Below are the code and all the weights of a small trained network. Each question names an input and a class and asks about switching units off, where a switched-off unit gives its printed mean instead of its output.

import numpy as np


def w(rows, s, z=0):
    codes = np.array(rows[::2]) - 128.0
    scale = np.full(codes.shape[1], s)
    scale[-1] = z or s
    return codes * scale


def f(y):
    return np.maximum(y, 0)


def log_softmax(a):
    a = a - a.max(-1, keepdims=True)
    return a - np.log(np.exp(a).sum(-1, keepdims=True))


def net(x, mask):
    res = np.array(x, float).reshape(1, 8) / 4 @ E
    y = f(res @ A[0][:, :-1].T + A[0][:, -1])
    res = res + np.where(mask, y, B[0][:, -1]) @ B[0][:, :-1]
    return log_softmax(res[-1] @ U[:, :-1].T + U[:, -1])


A, B = {}, {}
E = w([
[179,237,220],'x0',
[128,128,127],'x1',
[127,129,127],'x2',
[254,81,129],'x3',
[128,128,128],'x4',
[171,204,16],'x5',
[127,128,128],'x6',
[128,127,128],'x7',
],0.0096)
A[0] = w([
[127,91,108,96],'neuron 0',
[85,80,77,133],'neuron 1',
[40,130,121,58],'neuron 2',
[99,157,34,117],'neuron 3',
[105,84,99,60],'neuron 4',
[76,145,129,149],'neuron 5',
[121,39,208,40],'neuron 6',
[101,69,199,210],'neuron 7',
[131,94,162,96],'neuron 8',
[10,195,126,147],'neuron 9',
[123,58,64,76],'neuron 10',
[143,155,101,126],'neuron 11',
[163,86,151,120],'neuron 12',
[94,92,92,59],'neuron 13',
[193,104,145,208],'neuron 14',
[184,136,82,108],'neuron 15',
[134,207,180,223],'neuron 16',
[97,67,89,76],'neuron 17',
[139,151,92,101],'neuron 18',
[155,175,40,68],'neuron 19',
[122,79,98,148],'neuron 20',
[92,79,105,129],'neuron 21',
[115,95,159,91],'neuron 22',
[134,96,145,245],'neuron 23',
],0.013,0.0013)
B[0] = w([
[166,164,133,174],'neuron 0',
[195,187,145,222],'neuron 1',
[132,79,109,203],'neuron 2',
[102,143,153,242],'neuron 3',
[153,181,193,189],'neuron 4',
[164,41,105,179],'neuron 5',
[50,149,109,255],'neuron 6',
[84,126,110,240],'neuron 7',
[55,157,67,179],'neuron 8',
[211,1,47,253],'neuron 9',
[163,188,171,236],'neuron 10',
[68,167,159,177],'neuron 11',
[94,60,78,188],'neuron 12',
[114,116,218,192],'neuron 13',
[203,65,51,213],'neuron 14',
[43,145,50,210],'neuron 15',
[190,164,205,243],'neuron 16',
[165,145,209,214],'neuron 17',
[72,165,117,179],'neuron 18',
[73,201,106,249],'neuron 19',
[180,130,154,196],'neuron 20',
[152,130,174,199],'neuron 21',
[69,180,92,177],'neuron 22',
[125,136,83,176],'neuron 23',
],0.0064,0.0086)
U = w([
[161,168,212,148],'0',
[157,79,43,214],'1',
[6,166,104,2],'2',
],0.015,0.0012)

Each question gives the input, the list of numbers given to net, and the class t.
The units are the neurons (one row each of A and B). Each row of codes is followed by its name. A weight is (code - 128) times the scale printed after its matrix; where a second scale follows, it is the last column's (A, B and U).
mask holds one flag per neuron, in row order. A switched-off neuron (its flag False) gives its mean, the last column of its row in B, instead of its output. The means were averaged over made-up inputs and are rounded, as every weight is.
A unit's drop is (log p(t) with every unit on - log p(t) with that unit switched off) / (log p(t) with every unit on - log p(t) with every unit switched off).
The circuit of an input: a set's keep is (log p(t) with only the set's units on - log p(t) with every unit switched off) / (log p(t) with every unit on - log p(t) with every unit switched off). Starting from the 12 units with the biggest drops (on a tie, the unit counted first), units are removed one at a time, each time the one whose removal leaves the highest keep (on an exact tie, the one counted first), for as long as the keep stays at least 0.8.
units of the circuit, in order: the units of the circuit, biggest drop first
top k neurons: the k neurons with the biggest drops, biggest first
drop of u: that unit's drop, to one decimal
input [-7,-4,7,0,-3,8,0,-3], class 2: units of the circuit, in order -> (neuron 19)
input [0,6,-6,4,-4,-6,-2,8], class 2: top 2 neurons -> (neuron 9; neuron 6)
input [3,7,0,5,8,6,7,-5], class 2: units of the circuit, in order -> (neuron 9; neuron 15)
input [7,0,-6,0,4,8,5,4], class 2: top 2 neurons -> (neuron 15; neuron 19)
input [-3,-3,3,3,5,3,-4,8], class 0: units of the circuit, in order -> (neuron 9; neuron 10)
input [2,-4,-8,5,3,-7,-8,-2], class 2: top 2 neurons -> (neuron 6; neuron 9)
input [-3,-8,2,-4,-2,2,3,6], class 1: top 2 neurons -> (neuron 9; neuron 16)
input [-5,6,4,4,0,3,6,-1], class 0: top 2 neurons -> (neuron 9; neuron 10)
input [-2,-3,1,1,-1,-7,-2,2], class 2: drop of neuron 0 -> 0.0
input [4,-5,-4,-8,7,-7,-1,0], class 1: drop of neuron 9 -> 0.8
input [-2,-7,-4,-8,0,6,-6,1], class 1: drop of neuron 9 -> 1.2
